Below is a small trained network, with its code and all its weights. Each question gives an input and a class and asks what happens when units are switched off, that is, made to give their printed mean instead of their output.

import numpy as np


def w(rows, s, z=0):
    codes = np.array(rows[::2]) - 128.0
    scale = np.full(codes.shape[1], s)
    scale[-1] = z or s
    return codes * scale


def f(y):
    return np.maximum(y, 0)


def log_softmax(a):
    a = a - a.max(-1, keepdims=True)
    return a - np.log(np.exp(a).sum(-1, keepdims=True))


def net(x, mask):
    res = np.array(x, float).reshape(1, 3) / 4 @ E
    y = f(res @ A[0][:, :-1].T + A[0][:, -1])
    res = res + np.where(mask, y, B[0][:, -1]) @ B[0][:, :-1]
    return log_softmax(res[-1] @ U[:, :-1].T + U[:, -1])


A, B = {}, {}
E = w([
[53,196,43,222,203,36,177],'x0',
[88,92,217,203,155,11,37],'x1',
[254,89,138,84,214,3,220],'x2',
],0.0092)
A[0] = w([
[187,179,51,143,120,187,155,82],'n0',
[240,69,140,85,197,86,184,106],'n1',
[147,38,238,91,91,151,100,135],'n2',
[46,167,47,167,193,135,178,184],'n3',
[199,115,143,88,157,51,180,96],'n4',
[155,90,145,110,81,162,150,142],'n5',
[105,112,191,152,144,81,83,252],'n6',
[124,137,107,114,137,187,204,226],'n7',
[61,186,73,189,88,175,106,96],'n8',
[79,166,128,183,90,171,68,152],'n9',
[135,154,61,83,126,195,191,95],'n10',
[164,190,73,88,98,172,209,113],'n11',
[129,98,172,97,82,93,117,182],'n12',
[95,87,254,224,166,83,57,103],'n13',
[128,121,206,185,140,65,37,72],'n14',
[166,56,166,64,74,201,103,120],'n15',
[77,187,62,203,179,102,169,171],'n16',
[178,48,176,50,104,163,25,132],'n17',
[42,195,54,175,178,61,153,89],'n18',
[68,175,50,223,171,52,127,88],'n19',
[33,178,102,141,88,226,55,107],'n20',
[122,157,64,36,122,190,205,120],'n21',
[147,70,102,128,164,71,222,152],'n22',
[113,139,78,176,29,149,59,95],'n23',
[131,204,35,221,193,96,150,83],'n24',
[61,186,133,156,73,183,98,129],'n25',
[154,67,174,152,196,54,52,147],'n26',
[122,180,45,83,123,155,199,84],'n27',
[178,47,118,102,235,111,223,112],'n28',
[160,67,194,93,102,153,96,86],'n29',
],0.01,0.016)
B[0] = w([
[72,164,116,97,206,94,178,163],'n0',
[113,77,114,85,153,168,69,210],'n1',
[150,144,190,171,171,164,163,206],'n2',
[181,130,174,164,112,185,164,228],'n3',
[128,58,123,46,190,150,69,190],'n4',
[140,129,157,162,108,152,151,172],'n5',
[151,109,66,166,32,146,173,254],'n6',
[117,118,82,187,10,151,175,224],'n7',
[135,82,143,105,171,125,71,190],'n8',
[148,82,92,80,118,164,111,211],'n9',
[82,158,126,124,153,85,179,179],'n10',
[81,170,83,123,143,74,182,188],'n11',
[152,128,107,183,94,138,154,187],'n12',
[40,148,72,127,151,74,170,214],'n13',
[55,177,104,111,213,69,190,182],'n14',
[134,133,182,186,174,149,128,204],'n15',
[171,127,164,166,144,145,135,225],'n16',
[142,129,182,153,163,160,169,213],'n17',
[131,139,189,156,195,157,145,200],'n18',
[139,142,172,144,174,139,159,204],'n19',
[133,58,112,85,185,142,78,226],'n20',
[100,154,101,147,144,94,167,198],'n21',
[171,92,110,101,135,161,81,204],'n22',
[108,77,107,64,191,153,86,178],'n23',
[145,152,158,133,188,156,132,191],'n24',
[131,95,99,94,142,168,100,204],'n25',
[101,128,84,133,137,112,152,210],'n26',
[72,139,132,114,172,94,175,173],'n27',
[149,91,106,90,172,128,98,204],'n28',
[138,161,176,119,209,115,155,168],'n29',
],0.012,0.018)
U = w([
[174,140,254,179,160,170,142,92],'0',
[145,62,100,62,150,163,63,123],'1',
[41,153,80,146,141,97,171,109],'2',
[201,108,67,207,47,174,143,248],'3',
[125,152,114,123,120,137,83,109],'4',
[124,175,105,137,88,131,106,112],'5',
[144,126,134,121,110,137,91,108],'6',
[115,132,135,135,97,108,114,111],'7',
],0.017,0.013)

Each question gives the input, the list of numbers given to net, and the class t.
The units are the neurons (one row each of A and B). Each row of codes is followed by its name. A weight is (code - 128) times the scale printed after its matrix; where a second scale follows, it is the last column's (A, B and U).
mask holds one flag per neuron, in row order. A switched-off neuron (its flag False) gives its mean, the last column of its row in B, instead of its output. The means were averaged over made-up inputs and are rounded, as every weight is.
A unit's drop is (log p(t) with every unit on - log p(t) with that unit switched off) / (log p(t) with every unit on - log p(t) with every unit switched off).
unit that matters most: the unit with the biggest drop
k most important neurons: the k neurons with the biggest drops, biggest first
drop of u: that unit's drop, to one decimal
input [-3,6,-6], class 1: unit that matters most -> n20
input [0,4,-2], class 2: 3 most important neurons -> [n13, n7, n14]
input [-6,7,-6], class 2: 2 most important neurons -> [n13, n14]
input [-1,-1,3], class 3: 2 most important neurons -> [n20, n23]
input [8,2,8], class 0: 2 most important neurons -> [n18, n19]
input [7,7,3], class 0: 4 most important neurons -> [n18, n19, n16, n3]
input [-6,7,6], class 2: 2 most important neurons -> [n13, n26]
input [2,3,3], class 3: 2 most important neurons -> [n20, n6]
input [-7,-8,7], class 2: 2 most important neurons -> [n11, n21]
input [-1,3,4], class 1: 2 most important neurons -> [n7, n4]
input [-6,8,7], class 2: 4 most important neurons -> [n13, n14, n26, n20]
input [-5,2,6], class 1: 3 most important neurons -> [n1, n4, n3]
input [6,3,8], class 1: drop of n4 -> 0.3
input [4,0,-3], class 0: unit that matters most -> n18
input [8,8,-5], class 0: drop of n19 -> 1.6
input [0,6,-5], class 2: drop of n22 -> 0.3
